Below are the code and all the weights of a small trained network. Each question names an input and a target symbol and asks about switching units off, where a switched-off unit gives its printed mean instead of its output.

import numpy as np


def w(rows, s, z=0):
    codes = np.array(rows[::2]) - 128.0
    scale = np.full(codes.shape[1], s)
    scale[-1] = z or s
    return codes * scale


def f(y):
    return y / 2 * (1 + np.tanh(0.7978845608 * (y + 0.044715 * y**3)))


def softmax(a):
    e = np.exp(a - a.max(-1, keepdims=True))
    return e / e.sum(-1, keepdims=True)


def log_softmax(a):
    a = a - a.max(-1, keepdims=True)
    return a - np.log(np.exp(a).sum(-1, keepdims=True))


def net(x, mask):
    ids = ['βγδζξπτψω'.index(c) for c in x.split()]
    T = len(ids)
    res = E[ids] + P[:T]
    r = res
    for j in range(3):
        rows = slice(4 * j, 4 * j + 4)
        q, k, v = (r @ M[0][rows].T for M in (Q, K, V))
        z = softmax(np.where(np.tri(T) > 0, q @ k.T / 4**0.5, -1e9)) @ v
        o = O[0][rows]
        res = res + np.where(mask[j], z, o[:, -1]) @ o[:, :-1]
    y = f(res @ A[0][:, :-1].T + A[0][:, -1])
    res = res + np.where(mask[3:27], y, B[0][:, -1]) @ B[0][:, :-1]
    return log_softmax(res[-1] @ U[:, :-1].T + U[:, -1])


Q, K, V, O, A, B = {}, {}, {}, {}, {}, {}
E = w([
[164,105,92,113,142,164,157,239,254],'β',
[151,167,128,158,92,116,146,245,111],'γ',
[112,189,79,140,175,106,98,156,180],'δ',
[83,138,119,106,63,191,71,194,187],'ζ',
[106,146,173,51,109,132,30,203,154],'ξ',
[151,107,126,50,120,81,129,194,194],'π',
[37,125,101,97,71,122,167,158,160],'τ',
[70,147,156,59,122,41,75,153,101],'ψ',
[140,70,38,94,11,78,53,132,125],'ω',
],0.0074)
P = w([
[159,40,99,182,219,202,141,94,29],'0',
[162,162,51,64,189,204,150,198,30],'1',
[150,142,97,140,151,155,151,105,86],'2',
[105,52,111,212,190,103,116,161,103],'3',
[130,176,68,35,130,158,132,185,75],'4',
[136,159,142,126,104,108,135,70,116],'5',
[80,65,130,201,143,52,97,147,150],'6',
[102,182,92,12,78,112,107,169,116],'7',
[121,164,179,115,53,64,117,43,150],'8',
[54,66,164,189,100,4,81,118,191],'9',
[80,192,124,1,29,73,86,141,155],'10',
],0.0087)
Q[0] = w([
[189,189,160,41,193,148,41,113,146],'H0',
[45,127,130,157,186,95,149,153,147],'H0',
[203,128,170,222,164,67,97,144,150],'H0',
[159,254,150,104,106,114,179,140,141],'H0',
[144,177,103,173,115,121,128,105,133],'H1',
[129,165,158,80,86,140,122,193,102],'H1',
[63,126,103,104,132,98,113,172,82],'H1',
[148,175,123,23,104,175,136,63,100],'H1',
[97,97,154,140,191,94,81,175,124],'H2',
[146,144,169,199,164,96,136,106,96],'H2',
[147,107,125,208,128,158,146,91,173],'H2',
[105,57,150,211,165,99,141,119,134],'H2',
],0.039)
K[0] = w([
[220,243,182,148,85,84,96,147,168],'H0',
[95,137,230,152,169,184,225,84,123],'H0',
[192,88,198,149,166,102,32,90,173],'H0',
[49,163,148,104,93,74,136,124,252],'H0',
[92,128,85,99,177,141,79,111,150],'H1',
[102,95,184,93,58,84,131,81,210],'H1',
[111,101,156,101,65,82,121,85,88],'H1',
[113,212,89,163,68,18,122,146,159],'H1',
[145,77,160,115,146,132,142,71,78],'H2',
[112,106,80,110,177,157,125,174,99],'H2',
[164,125,140,146,170,186,151,187,117],'H2',
[180,115,96,157,191,207,154,122,65],'H2',
],0.034)
V[0] = w([
[164,106,99,199,147,151,118,68,112],'H0',
[141,166,114,129,171,130,110,151,84],'H0',
[114,37,118,104,139,132,139,162,114],'H0',
[131,135,133,134,114,131,133,115,142],'H0',
[152,178,219,132,187,163,37,112,149],'H1',
[171,117,148,136,9,155,94,237,129],'H1',
[107,161,51,205,111,213,29,87,163],'H1',
[255,81,53,112,138,105,129,97,206],'H1',
[102,74,140,133,56,124,110,108,26],'H2',
[82,93,74,88,231,174,82,16,187],'H2',
[92,209,84,190,130,106,191,116,106],'H2',
[137,162,88,109,158,8,56,93,69],'H2',
],0.021)
O[0] = w([
[86,83,153,141,111,123,149,45,132,52],'H0',
[96,120,104,60,111,156,112,87,140,232],'H0',
[155,93,143,96,70,57,141,145,120,221],'H0',
[129,136,135,152,140,135,132,134,125,83],'H0',
[175,37,168,130,94,169,175,128,114,2],'H1',
[53,106,38,137,123,188,80,68,192,187],'H1',
[143,134,119,203,2,173,130,193,94,176],'H1',
[222,200,132,163,125,118,65,71,137,131],'H1',
[120,143,128,193,82,104,124,79,35,222],'H2',
[97,113,100,135,185,142,6,177,150,117],'H2',
[73,195,192,123,117,142,95,134,162,103],'H2',
[110,101,164,38,76,125,74,96,68,181],'H2',
],0.014,0.0067)
A[0] = w([
[108,78,160,224,207,63,132,149,136,92],'N0',
[128,17,203,179,143,133,138,127,101,47],'N1',
[142,80,192,172,150,99,59,57,137,54],'N2',
[74,119,174,125,170,205,65,89,167,131],'N3',
[167,135,181,145,123,125,85,210,143,136],'N4',
[171,87,173,233,155,86,151,91,104,91],'N5',
[158,77,241,212,162,171,79,125,162,101],'N6',
[121,200,92,173,169,174,177,182,137,58],'N7',
[108,74,223,215,129,135,171,68,147,65],'N8',
[121,124,149,85,143,154,150,122,87,79],'N9',
[171,97,201,133,194,66,156,89,100,54],'N10',
[200,171,82,153,183,174,148,182,167,97],'N11',
[174,160,138,71,170,133,166,112,84,57],'N12',
[169,191,209,144,144,203,189,115,56,71],'N13',
[138,63,168,144,102,105,151,52,86,12],'N14',
[184,202,185,109,69,179,222,125,124,106],'N15',
[143,99,138,254,163,148,130,88,178,2],'N16',
[183,139,72,112,165,235,161,137,80,102],'N17',
[174,167,147,86,93,156,138,186,115,50],'N18',
[100,91,80,216,124,128,133,136,134,95],'N19',
[153,20,136,175,155,124,111,166,173,104],'N20',
[155,132,152,138,200,180,197,171,208,30],'N21',
[212,131,180,160,156,151,126,182,122,96],'N22',
[141,214,134,152,211,126,152,179,119,66],'N23',
],0.0095,0.0099)
B[0] = w([
[125,75,187,84,165,98,131,128,41,189],'N0',
[107,175,137,150,65,19,90,115,166,190],'N1',
[171,85,143,100,103,175,170,184,133,201],'N2',
[101,129,123,188,167,125,209,70,120,176],'N3',
[92,158,77,131,148,145,183,115,121,251],'N4',
[127,100,123,127,116,215,63,118,151,227],'N5',
[142,184,104,120,182,144,131,238,95,182],'N6',
[95,118,129,186,142,134,110,221,114,225],'N7',
[132,135,32,127,169,170,153,71,49,195],'N8',
[99,102,145,166,118,114,118,106,76,161],'N9',
[106,141,72,108,19,142,170,83,125,137],'N10',
[141,130,233,135,139,160,68,75,150,243],'N11',
[140,150,186,175,189,151,87,190,119,180],'N12',
[158,108,57,89,156,156,73,186,109,151],'N13',
[113,140,158,162,209,129,170,173,201,254],'N14',
[104,125,198,112,61,40,127,124,152,191],'N15',
[203,248,141,56,53,109,230,89,113,159],'N16',
[199,86,130,103,96,142,148,110,147,210],'N17',
[107,84,129,170,153,118,124,66,127,228],'N18',
[91,173,185,118,143,176,64,119,142,244],'N19',
[149,58,35,145,161,76,110,111,131,211],'N20',
[42,38,64,150,108,32,49,92,113,146],'N21',
[89,155,134,125,153,160,158,108,167,170],'N22',
[181,115,54,112,118,100,198,170,116,231],'N23',
],0.016,0.0076)
U = w([
[121,53,125,182,91,113,105,57,145,1],'β',
[135,104,195,140,23,115,170,64,140,218],'γ',
[97,95,137,181,112,173,188,3,134,228],'δ',
[122,84,165,183,46,193,115,87,135,75],'ζ',
[164,20,118,125,53,166,170,63,103,111],'ξ',
[193,118,162,116,126,133,125,54,141,148],'π',
[147,108,109,167,82,138,163,134,109,159],'τ',
[101,60,182,145,105,138,120,67,49,62],'ψ',
[144,129,100,167,28,139,91,27,76,58],'ω',
],0.0038,0.0048)

Each question gives the input, a string of symbols that net reads in full, and the target symbol t.
The units are the heads (4 rows each of Q, K, V and O) and the neurons (one row each of A and B). Each row of codes is followed by its name. A weight is (code - 128) times the scale printed after its matrix; where a second scale follows, it is the last column's (O, A, B and U).
mask holds one flag per unit, heads first, then neurons. A switched-off unit (its flag False) gives its mean, the last column of its rows in O or B, instead of its output. The means were averaged over made-up inputs and are rounded, as every weight is.
A unit's drop is (log p(t) with every unit on - log p(t) with that unit switched off) / (log p(t) with every unit on - log p(t) with every unit switched off).
The circuit of an input: a set's keep is (log p(t) with only the set's units on - log p(t) with every unit switched off) / (log p(t) with every unit on - log p(t) with every unit switched off). Starting from the 12 units with the biggest drops (on a tie, the unit counted first), units are removed one at a time, each time the one whose removal leaves the highest keep (on an exact tie, the one counted first), for as long as the keep stays at least 0.8.
circuit, biggest first: the units of the circuit, biggest drop first
unit that matters most: the unit with the biggest drop
k most important neurons: the k neurons with the biggest drops, biggest first
which heads matter: for each layer, one digit per head in row order, 1 if its drop is at least 0.15 and else 0, layers parted by /
input π γ ω π τ δ τ, target ξ: which heads matter	111
input δ ω τ, target τ: unit that matters most	H2
input γ γ δ γ δ γ, target δ: circuit, biggest first	[H2; N3; H0]
input β τ γ τ γ τ ξ ξ ω ψ, target π: circuit, biggest first	[H2; H1; N11]
input ω τ π γ τ β, target β: which heads matter	001
input ξ ω ω, target ω: which heads matter	010
input τ β γ ψ ζ ζ τ ω ψ γ, target ψ: circuit, biggest first	[H2; N0; H1]
input ξ ζ δ τ, target β: circuit, biggest first	[H1; H2; N20; N1]
input δ ζ π δ γ, target π: which heads matter	010
input γ γ β, target β: circuit, biggest first	[N21; H2]
input δ ω τ β, target τ: which heads matter	111
input γ ξ β τ τ τ ψ τ ω γ, target δ: which heads matter	101
input δ γ ξ γ, target τ: circuit, biggest first	[H1; H2; N6]
input γ γ γ π γ γ γ τ γ ξ, target δ: circuit, biggest first	[H0; H2; N8]
input γ γ ζ γ γ γ ξ ψ δ ω π, target ω: circuit, biggest first	[H2; H1]
input π τ γ ξ, target ξ: which heads matter	111
input ω ζ ω τ γ, target ω: circuit, biggest first	[H1; H2]
input δ ξ γ ψ τ, target ψ: circuit, biggest first	[H2; H1; N9]
input γ γ γ δ γ γ γ δ ζ δ γ, target ζ: which heads matter	110
input γ ω ξ γ δ, target ξ: circuit, biggest first	[H1; N17; H2]
input γ γ ω γ γ τ δ π, target τ: circuit, biggest first	[H0; N23]
input ψ δ γ τ, target γ: circuit, biggest first	[H1; N1; H0]
input γ τ β β, target δ: unit that matters most	H0
input ω ω γ γ ξ γ, target ξ: unit that matters most	H1
input δ γ γ γ ξ, target ξ: circuit, biggest first	[H1; H2; N17]
input ψ γ π γ γ ζ ψ γ ζ γ δ, target ζ: 2 most important neurons	[N7; N11]
input π ξ γ τ γ ξ β γ δ ω δ, target ω: unit that matters most	H2
